Below are the code and all the weights of a small trained network. Each question names an input and a class and asks about switching units off, where a switched-off unit gives its printed mean instead of its output.

import numpy as np


def w(rows, s, z=0):
    codes = np.array(rows[::2]) - 128.0
    scale = np.full(codes.shape[1], s)
    scale[-1] = z or s
    return codes * scale


def f(y):
    return y / 2 * (1 + np.tanh(0.7978845608 * (y + 0.044715 * y**3)))


def log_softmax(a):
    a = a - a.max(-1, keepdims=True)
    return a - np.log(np.exp(a).sum(-1, keepdims=True))


def net(x, mask):
    res = np.array(x, float).reshape(1, 5) / 4 @ E
    y = f(res @ A[0][:, :-1].T + A[0][:, -1])
    res = res + np.where(mask, y, B[0][:, -1]) @ B[0][:, :-1]
    return log_softmax(res[-1] @ U[:, :-1].T + U[:, -1])


A, B = {}, {}
E = w([
[24,64,254,84],'x0',
[119,198,214,239],'x1',
[88,224,115,33],'x2',
[183,123,188,163],'x3',
[40,114,66,201],'x4',
],0.0069)
A[0] = w([
[164,133,174,212,141],'N1',
[129,118,33,130,121],'N2',
[85,170,128,131,168],'N3',
[55,189,137,113,254],'N4',
[122,76,149,78,156],'N5',
[94,144,201,89,116],'N6',
[152,107,66,162,182],'N7',
[43,167,163,77,139],'N8',
[143,107,151,84,129],'N9',
[112,85,168,129,84],'N10',
[179,189,92,192,232],'N11',
[150,112,123,53,202],'N12',
[143,90,111,174,139],'N13',
[128,100,143,176,221],'N14',
[129,205,45,94,150],'N15',
[68,134,116,156,193],'N16',
[63,138,87,161,219],'N17',
[64,157,190,151,188],'N18',
[51,151,123,121,204],'N19',
[130,246,106,127,161],'N20',
[158,200,135,139,164],'N21',
[82,123,101,155,193],'N22',
[181,225,126,123,160],'N23',
[164,65,152,186,224],'N24',
[153,202,113,123,142],'N25',
[122,155,201,174,213],'N26',
[66,110,200,61,159],'N27',
[206,120,110,86,175],'N28',
[103,56,60,52,204],'N29',
[189,86,155,115,192],'N30',
],0.012,0.0039)
B[0] = w([
[163,75,108,134,210],'N1',
[118,166,148,127,203],'N2',
[106,218,187,119,171],'N3',
[133,210,205,156,234],'N4',
[137,141,109,149,179],'N5',
[145,152,142,117,200],'N6',
[91,159,120,185,194],'N7',
[98,152,150,171,226],'N8',
[104,150,120,86,155],'N9',
[115,120,109,105,152],'N10',
[158,152,105,134,254],'N11',
[64,170,69,88,203],'N12',
[98,76,107,175,161],'N13',
[175,53,70,217,180],'N14',
[108,169,138,69,245],'N15',
[86,148,150,181,179],'N16',
[147,180,154,177,202],'N17',
[112,119,129,188,213],'N18',
[87,227,194,203,202],'N19',
[167,140,164,57,229],'N20',
[255,130,163,100,191],'N21',
[76,128,173,203,173],'N22',
[212,134,142,53,222],'N23',
[138,76,49,184,206],'N24',
[197,128,138,41,190],'N25',
[173,129,118,163,219],'N26',
[85,115,147,143,245],'N27',
[94,163,68,113,196],'N28',
[78,168,115,127,251],'N29',
[114,139,43,138,175],'N30',
],0.0074,0.0081)
U = w([
[159,121,159,52,97],'0',
[61,2,111,70,8],'1',
[89,22,53,216,242],'2',
[45,176,75,87,160],'3',
[23,178,165,222,117],'4',
],0.0083,0.0015)

Each question gives the input, the list of numbers given to net, and the class t.
The units are the neurons (one row each of A and B). Each row of codes is followed by its name. A weight is (code - 128) times the scale printed after its matrix; where a second scale follows, it is the last column's (A, B and U).
mask holds one flag per neuron, in row order. A switched-off neuron (its flag False) gives its mean, the last column of its row in B, instead of its output. The means were averaged over made-up inputs and are rounded, as every weight is.
A unit's drop is (log p(t) with every unit on - log p(t) with that unit switched off) / (log p(t) with every unit on - log p(t) with every unit switched off).
The circuit of an input: a set's keep is (log p(t) with only the set's units on - log p(t) with every unit switched off) / (log p(t) with every unit on - log p(t) with every unit switched off). Starting from the 12 units with the biggest drops (on a tie, the unit counted first), units are removed one at a time, each time the one whose removal leaves the highest keep (on an exact tie, the one counted first), for as long as the keep stays at least 0.8.
circuit, biggest first: the units of the circuit, biggest drop first
k most important neurons: the k neurons with the biggest drops, biggest first
drop of u: that unit's drop, to one decimal
input [3,-6,-2,3,2], class 1: circuit, biggest first : [N4; N19]
input [8,-8,-5,-8,-6], class 3: circuit, biggest first : [N29; N12]
input [6,-5,-4,1,-6], class 3: circuit, biggest first : [N12; N30]
input [-7,-4,-3,7,-8], class 3: circuit, biggest first : [N28]
input [0,-4,1,-2,-8], class 3: circuit, biggest first : [N12; N28]
input [-8,-4,-8,-6,-8], class 3: circuit, biggest first : [N28; N12]
input [-6,-8,-7,0,-7], class 3: circuit, biggest first : [N28; N12]
input [5,-6,-5,5,-8], class 1: 2 most important neurons : [N19; N4]
input [1,-8,-2,-1,5], class 4: drop of N29 : 0.2
input [-2,4,-6,-1,8], class 2: drop of N27 : 0.0
input [-1,-3,2,8,7], class 2: drop of N19 : 0.2
